[[-42  82   1 -45  21  10  14 -14 -40  38]
 [ 12  52   6  -9 -50 -57  -6   2   1  27]]
=>
[[-42   1  21  14 -40]
 [ 12   6 -50  -6   1]]

[[  1 -37   5 -23 -12  -4 -44 -14 -36 -33 -19 -38]
 [-35 -16 -22 -18  -9   1 -18 -23 -13 -25   8 -45]
 [-37  19 -26  56  43  30  34 -11  11  -2  52  -6]
 [ 25 -40  -1 -69 -63 -57 -61 -26 -35 -13 -75 -12]
 [  1  25 -31 -27 -56 -60   5 -36  29  39 -39  16]
 [-30   8 -20  39  31  21  20  -9   2  -8  36  -9]
 [ -5  40 -17  48  19   0  46  -5  34  35  23  35]
 [ 24 -57  44 -19  20  28 -44  38 -59 -53 -17 -12]]
=>
[[  1   5 -12 -44 -36 -19]
 [-35 -22  -9 -18 -13   8]
 [-37 -26  43  34  11  52]
 [ 25  -1 -63 -61 -35 -75]
 [  1 -31 -56   5  29 -39]
 [-30 -20  31  20   2  36]
 [ -5 -17  19  46  34  23]
 [ 24  44  20 -44 -59 -17]]

[[ 69  31   1 -12]
 [  6  47  -3 -32]
 [  3  42   4  26]]
=>
[[69  1]
 [ 6 -3]
 [ 3  4]]

[[ 37  36  -1  15]
 [ 70  83   7  37]
 [ 23  23   4   6]
 [-28 -47 -13 -17]
 [ 21  23   5   7]
 [-13 -18 -12  -6]
 [-38 -47 -16 -19]
 [ 25  23   2  12]
 [ 20   9  -7   5]]
=>
[[ 37  -1]
 [ 70   7]
 [ 23   4]
 [-28 -13]
 [ 21   5]
 [-13 -12]
 [-38 -16]
 [ 25   2]
 [ 20  -7]]

[[-32  30]
 [ 14  61]
 [-42  17]
 [-35 -22]
 [ -4  62]
 [ -3  43]
 [-52  21]
 [-56 -24]
 [  0 -36]]
=>
[[-32]
 [ 14]
 [-42]
 [-35]
 [ -4]
 [ -3]
 [-52]
 [-56]
 [  0]]

[[ 59   1   0   4 -11   8]
 [  7  -2  -1   5   0  -3]
 [ 22  14  34 -21 -12  16]
 [-25 -39  15   7  -9 -13]
 [-66  64 -10 -78 -11 -35]
 [ 18  59 -19 -16  27  12]
 [ 23  19  41 -29 -15  20]
 [-11   8   0  17 -62  45]]
=>
[[ 59   0 -11]
 [  7  -1   0]
 [ 22  34 -12]
 [-25  15  -9]
 [-66 -10 -11]
 [ 18 -19  27]
 [ 23  41 -15]
 [-11   0 -62]]

[[ 11  51  -7  31  22]
 [ 12  76 -13  48  15]]
=>
[[ 11  -7  22]
 [ 12 -13  15]]
---
[[  0  77]
 [-26  -5]]
=>
[[ 77  -5]
 [  0 -26]]

[[  3   7  13   7   2  30  -8 -16   5 -30   3 -23 -12  -9]
 [  1   1  10   1   1  23  -7 -22   1 -23  -1 -27 -15  -2]
 [ 32  35   8  40  17 -33 -22  28  32   1  27 -22   5 -20]
 [ -1   4  -6  -3   4 -12 -19  69  -6  38  -4  -6 -20   2]
 [  3   9  32   6   5   9 -33  14   4  -8   4 -22 -16 -12]]
=>
[[ -9  -2 -20   2 -12]
 [-12 -15   5 -20 -16]
 [-23 -27 -22  -6 -22]
 [  3  -1  27  -4   4]
 [-30 -23   1  38  -8]
 [  5   1  32  -6   4]
 [-16 -22  28  69  14]
 [ -8  -7 -22 -19 -33]
 [ 30  23 -33 -12   9]
 [  2   1  17   4   5]
 [  7   1  40  -3   6]
 [ 13  10   8  -6  32]
 [  7   1  35   4   9]
 [  3   1  32  -1   3]]

[[ 24  14 -31  18 -11 -55  49  27   7  77  45]
 [ 23  27  78  41  10 -60 -75 -78  41 -46  30]]
=>
[[ 45  30]
 [ 77 -46]
 [  7  41]
 [ 27 -78]
 [ 49 -75]
 [-55 -60]
 [-11  10]
 [ 18  41]
 [-31  78]
 [ 14  27]
 [ 24  23]]

[[-18  56 -50   2  11 -19 -20 -27   3 -22  12  16 -15]
 [ 10  49  -6  15 -21  19  25 -23  12   5  11   7  -1]
 [-30  23  -9 -57  14  15  10 -40  10  25  16 -14  13]
 [-63 -10  -4  21   8 -11  31 -23  -9   9   2 -24   9]]
=>
[[-15  -1  13   9]
 [ 16   7 -14 -24]
 [ 12  11  16   2]
 [-22   5  25   9]
 [  3  12  10  -9]
 [-27 -23 -40 -23]
 [-20  25  10  31]
 [-19  19  15 -11]
 [ 11 -21  14   8]
 [  2  15 -57  21]
 [-50  -6  -9  -4]
 [ 56  49  23 -10]
 [-18  10 -30 -63]]

[[-30  -8]
 [-31   0]
 [-30  19]
 [-66  27]
 [-54  28]]
=>
[[ -8   0  19  27  28]
 [-30 -31 -30 -66 -54]]

[[ 6  3 31  1  7 72]
 [ 9 12 53  1 12 30]
 [ 7 22 40  4 15 33]
 [ 4 37 31  5 21 24]
 [ 5 74 32  6  5  1]
 [ 3 12 24  2 21 58]
 [ 6 23 39  3 16 32]
 [ 5 27 31  8 15 37]]
=>
[[72 30 33 24  1 58 32 37]
 [ 7 12 15 21  5 21 16 15]
 [ 1  1  4  5  6  2  3  8]
 [31 53 40 31 32 24 39 31]
 [ 3 12 22 37 74 12 23 27]
 [ 6  9  7  4  5  3  6  5]]

[[ 31  29 -24  24  35  11  16  -3  42]
 [ 24  57  59  55  59  37 -55  79  16]
 [-13 -49 -38 -27 -17  10  84 -64 -48]]
=>
[[ 42  16 -48]
 [ -3  79 -64]
 [ 16 -55  84]
 [ 11  37  10]
 [ 35  59 -17]
 [ 24  55 -27]
 [-24  59 -38]
 [ 29  57 -49]
 [ 31  24 -13]]

[[-14   3  20  10  21 -28   4  -9 -11]
 [ 20 -19   3  20 -12   5   1  23 -19]
 [-36 -23  -3  19 -19 -23  -8   3  36]
 [-36  25 -32 -46   6 -85  29 -12  37]]
=>
[[-11 -19  36  37]
 [ -9  23   3 -12]
 [  4   1  -8  29]
 [-28   5 -23 -85]
 [ 21 -12 -19   6]
 [ 10  20  19 -46]
 [ 20   3  -3 -32]
 [  3 -19 -23  25]
 [-14  20 -36 -36]]
